What each symbol does to the states:
at | sa ku
z100 | z102 z675
z483 | z495 z949
z382 | z905 z620
z361 | z492 z530
z7 | z782 z58
z58 | z757 z144
z774 | z896 z309
z509 | z368 z782
z102 | z631 z465
z487 | z852 z309
z693 | z774 z492
z905 | z112 z558
z431 | z982 z572
z675 | z465 z872
z627 | z432 z25
z465 | z857 z129
z129 | z290 z21
z958 | z148 z982
z381 | z648 z627
z79 | z627 z434
z769 | z21 z369
z369 | z212 z431
z366 | z382 z997
z530 | z123 z503
z212 | z102 z631
z808 | z361 z852
z696 | z275 z385
z283 | z558 z712
z631 | z675 z857
z240 | z97 z275
z346 | z381 z408
z398 | z692 z627
z224 | z385 z495
z124 | z144 z240
z275 | z224 z483
z290 | z712 z503
z21 | z572 z509
z648 | z408 z692
z162 | z309 z808
z25 | z346 z648
z620 | z896 z693
z540 | z644 z170
z123 | z872 z366
z712 | z997 z693
z782 | z8 z958
z196 | z675 z726
z607 | z382 z283
z118 | z162 z162
z53 | z162 z982
z144 | z237 z97
z558 | z290 z199
z97 | z655 z275
z432 | z237 z144
z237 | z124 z711
z8 | z58 z675
z148 | z58 z865
z490 | z631 z487
z949 | z434 z540
z503 | z382 z680
z796 | z693 z896
z434 | z21 z644
z852 | z382 z902
z726 | z7 z196
z757 | z432 z495
z170 | z540 z958
z711 | z693 z655
z112 | z620 z796
z368 | z7 z726
z902 | z503 z346
z492 | z382 z112
z638 | z25 z112
z522 | z53 z309
z857 | z872 z118
z982 | z865 z431
z495 | z757 z434
z692 | z79 z432
z309 | z490 z361
z655 | z385 z224
z872 | z997 z530
z644 | z509 z144
z680 | z997 z558
z572 | z369 z100
z865 | z196 z769
z385 | z483 z757
z199 | z796 z774
z408 | z398 z79
z896 | z492 z905
z997 | z283 z290

In the rows, zero is written as 25.

The rows follow the links: the fewer symbols apart two states are, the more alike their rows tend to be.

Here are some states, each with a row of numbers. One shown again gets a slightly different row.
z212: 33 23 3 33 28 24 16 26 37 28 20 29 14 32 40 33 18 25 33 22 27 30 17 32 21 40 19 24 24 24 17 31 22 20 29 33 17 19 22 25 24 16 33 18 29 20 12
z540: 24 27 20 12 28 41 18 20 21 20 20 21 27 31 19 25 21 18 7 28 23 18 23 16 24 11 25 26 19 22 25 20 20 28 40 21 43 23 34 32 28 32 13 21 23 33 30
z675: 20 25 18 39 23 30 32 13 43 21 17 24 17 28 34 26 23 20 33 30 28 36 23 33 32 30 25 32 23 33 15 28 16 24 26 33 12 21 16 19 21 13 20 12 39 26 31
z692: 27 40 26 20 31 29 29 23 25 25 37 29 27 22 28 30 35 27 33 13 28 16 25 19 12 8 24 30 23 9 29 12 38 25 13 32 30 28 18 31 35 18 28 17 15 29 24
z398: 28 40 26 22 29 30 30 23 28 26 38 28 26 24 29 28 35 27 34 15 27 16 23 20 15 10 26 29 24 11 30 13 37 25 10 34 31 28 18 32 34 18 29 17 14 29 25
z100: 32 25 6 32 26 28 15 23 39 26 19 28 13 32 40 33 18 23 32 24 25 32 15 31 23 36 21 25 24 26 15 29 18 23 30 35 17 18 21 24 22 16 32 17 33 21 14
z648: 28 39 26 22 29 29 31 24 28 26 39 28 26 25 29 28 36 27 35 15 26 17 23 20 14 11 25 27 23 10 29 13 39 25 9 33 29 29 16 32 33 20 31 19 15 29 24
z902: 23 30 43 34 20 17 47 26 30 25 38 26 27 18 20 21 35 28 37 24 26 25 29 28 25 24 30 24 27 27 28 26 37 23 4 27 15 31 15 24 26 22 31 30 19 24 34
z852: 18 20 34 35 24 11 49 29 26 25 31 22 27 22 17 19 27 30 30 31 26 29 32 32 28 37 28 17 27 33 29 35 38 16 11 23 16 30 28 27 23 26 28 34 20 23 36
z865: 32 27 8 21 26 44 19 19 36 23 17 22 19 42 28 27 19 18 15 31 20 24 10 23 22 22 26 21 11 27 17 30 18 24 40 29 35 21 27 33 21 27 22 19 27 30 26
z638: 39 31 31 18 23 24 20 35 22 31 37 28 26 28 23 24 33 31 30 18 16 15 13 21 14 21 30 18 21 15 27 23 34 30 16 26 31 30 18 30 26 32 42 37 12 19 15
z129: 32 25 22 34 18 29 16 20 39 25 19 27 17 26 38 27 24 22 36 25 22 33 15 31 29 31 26 31 26 30 14 28 10 32 28 32 14 21 10 14 19 16 32 21 40 17 16
z53: 22 20 10 30 31 17 42 28 28 28 25 23 19 34 19 24 19 28 22 32 29 28 28 30 21 42 23 12 22 30 25 39 37 9 24 24 23 25 41 38 24 26 27 28 16 27 30
z346: 29 40 31 24 28 27 34 25 28 27 39 27 26 23 27 26 37 28 37 16 25 18 24 22 14 13 27 27 24 12 29 17 40 24 7 32 27 30 14 32 33 20 33 21 14 29 26
z857: 18 21 20 43 25 17 39 20 36 23 21 27 19 22 31 26 22 24 36 29 32 36 32 35 31 40 23 27 28 34 21 33 28 15 18 29 9 22 23 22 23 11 24 19 32 24 29
z290: 29 22 46 34 11 20 23 26 30 25 24 25 26 19 26 20 30 25 34 26 19 30 20 30 33 27 31 29 27 34 20 28 16 36 23 23 15 27 7 10 16 27 30 34 37 15 23
z381: 28 40 26 22 30 29 32 23 28 26 39 27 25 24 28 26 36 28 35 16 27 18 23 21 15 11 26 27 24 11 29 14 38 25 9 33 28 29 17 32 34 20 33 20 14 29 24
z199: 37 19 34 22 15 20 17 39 19 32 29 24 27 27 19 19 26 30 25 25 12 23 14 26 24 34 31 14 24 29 23 33 22 32 26 18 25 29 23 21 17 39 40 46 22 14 16
z170: 26 27 18 12 26 42 20 20 22 21 21 22 27 35 18 23 20 19 8 31 21 18 20 16 23 12 26 24 14 24 22 24 20 28 41 21 42 25 33 34 25 33 15 22 23 34 32
z7: 18 29 32 24 21 41 35 12 30 17 20 20 29 28 17 21 26 18 14 35 24 24 26 21 32 9 31 31 16 32 22 22 18 28 30 23 33 27 23 26 23 29 9 19 31 35 44
z607: 29 20 47 29 12 19 24 29 25 27 27 23 28 20 20 17 30 28 31 27 16 29 18 28 33 28 33 23 27 33 22 29 17 36 21 20 17 30 12 13 15 33 33 40 32 15 25

Each walk starts at a row. The symbols on each line, taken left to right, move it on to the next state.
Answer with the state's row; about right is enough.
new walk
25 31 15 12 33 35 10 20 18 23 23 27 27 26 29 32 24 21 17 18 28 16 27 16 19 8 20 33 24 12 29 12 22 27 33 27 38 21 28 29 33 23 17 13 22 33 21
sa sa ku sa 30 23 7 38 28 24 19 24 39 27 18 29 15 30 41 32 19 25 36 23 28 32 20 34 23 39 20 26 26 25 18 30 22 20 27 34 13 19 20 23 23 13 31 17 33 20 15
sa sa ku 18 22 38 41 18 19 39 19 35 21 22 25 24 17 27 22 27 23 37 30 27 35 31 33 35 31 28 30 29 36 21 29 21 27 17 26 8 25 13 13 20 17 22 25 37 22 34
new walk
19 18 21 33 28 11 45 30 25 26 26 22 24 28 18 22 22 30 26 31 29 30 32 33 26 43 26 14 26 32 28 38 38 11 17 22 18 29 36 31 23 25 27 33 17 24 32
sa sa sa ku sa 26 22 48 34 12 22 27 25 29 25 26 26 29 16 24 20 30 24 33 27 20 32 24 30 34 27 31 29 29 35 20 27 17 35 21 22 12 28 9 10 17 25 28 32 37 18 27
ku sa sa ku ku 25 22 49 35 12 18 34 26 28 25 29 25 29 15 22 18 31 26 36 28 21 31 26 30 33 29 34 26 29 35 23 28 23 33 15 24 13 29 11 14 18 25 28 34 33 17 29
new walk
23 23 15 40 24 23 27 19 41 24 19 28 16 24 38 29 21 22 37 27 28 36 22 33 28 37 21 30 28 30 16 31 20 22 24 34 9 20 17 19 22 11 28 15 37 22 21
sa sa sa ku sa 31 20 48 31 12 19 21 29 25 27 24 26 28 19 24 18 30 26 31 26 17 30 19 29 32 28 32 26 27 34 20 28 15 37 23 20 15 29 10 11 16 31 31 38 34 14 21
sa ku ku sa sa 37 20 39 22 14 19 18 37 21 30 29 27 28 26 18 19 26 29 25 25 14 22 14 25 23 32 30 17 25 29 22 33 23 33 26 17 24 28 19 19 16 37 38 46 23 14 16
new walk
31 40 29 21 28 29 29 26 27 27 39 26 26 26 28 27 36 29 35 15 25 16 20 22 13 13 26 25 23 10 29 16 38 25 8 32 30 31 16 31 33 22 35 22 12 28 24
sa ku ku ku sa 37 28 7 23 25 39 7 22 35 25 17 28 17 37 36 31 19 19 22 24 21 23 11 24 20 24 23 27 16 23 16 27 16 27 38 31 31 19 22 28 23 22 27 17 31 25 14
ku ku ku ku 35 25 1 22 28 34 18 26 32 27 20 25 16 41 29 29 16 23 19 28 20 24 11 25 18 32 24 17 16 24 17 34 24 19 36 29 33 20 34 36 22 26 30 23 20 26 18
new walk
18 19 17 38 29 11 44 26 29 26 26 23 20 27 23 25 20 28 29 30 30 34 33 34 27 44 24 17 27 33 26 37 36 10 16 26 15 26 34 31 23 20 27 28 21 24 31
ku ku ku ku sa ku 23 21 48 35 13 19 32 25 28 24 26 23 28 15 23 18 31 25 34 29 21 32 26 30 35 29 31 27 30 35 23 28 20 33 17 23 12 28 11 12 16 25 27 34 34 17 31
ku sa sa ku sa 39 19 32 19 17 21 15 39 18 31 29 25 27 28 17 20 24 29 23 25 15 21 14 24 21 32 29 14 23 27 23 33 23 31 29 18 28 27 24 23 18 39 38 46 19 15 14
new walk
19 22 45 38 16 18 38 20 30 22 25 24 27 16 24 21 30 23 34 31 26 34 30 33 35 29 31 30 29 36 22 28 22 28 16 25 11 27 13 14 19 19 23 27 36 21 34
ku sa ku sa sa 34 17 36 24 17 16 22 40 19 31 29 23 27 27 16 18 26 32 25 27 16 24 17 27 25 35 30 12 25 29 25 34 25 30 25 17 24 29 25 24 16 39 38 47 18 15 19
ku sa sa sa ku 38 20 33 19 18 21 16 38 19 31 32 24 25 29 19 20 26 31 24 23 13 20 12 25 21 31 30 15 22 25 23 31 25 31 25 19 27 31 22 24 18 39 40 46 19 16 14
new walk
18 19 23 35 28 11 47 27 27 27 27 22 23 26 19 22 23 30 27 31 29 31 35 32 27 41 25 16 26 32 29 36 39 11 15 23 18 28 34 31 24 24 26 31 19 25 35
sa sa sa ku 34 20 46 28 11 20 19 32 25 28 27 25 28 20 22 20 28 27 29 26 15 27 16 27 29 29 31 23 26 32 20 31 17 36 23 19 18 28 12 13 15 32 34 41 30 14 20
ku sa ku sa ku sa 38 19 35 21 17 20 17 40 19 32 29 24 27 27 18 20 25 29 24 25 15 21 15 25 23 33 30 15 24 27 23 33 23 32 27 18 26 29 24 23 16 39 39 46 19 15 16
new walk
30 19 45 29 13 16 28 34 22 27 30 23 28 21 16 17 29 30 30 27 17 28 18 29 29 33 33 18 27 33 23 32 23 32 20 19 17 30 17 17 15 34 36 44 25 15 23
sa sa ku ku 38 18 32 20 17 19 17 39 18 32 28 25 26 28 17 21 25 29 22 25 15 22 14 25 22 34 30 14 23 28 24 33 25 30 28 17 27 28 24 24 17 39 39 47 20 15 15
sa ku sa ku sa 35 16 30 23 19 15 23 40 18 32 28 24 26 28 16 20 23 31 23 27 17 23 17 26 23 39 29 11 24 28 26 37 28 26 25 17 24 28 30 26 18 38 38 46 18 16 18
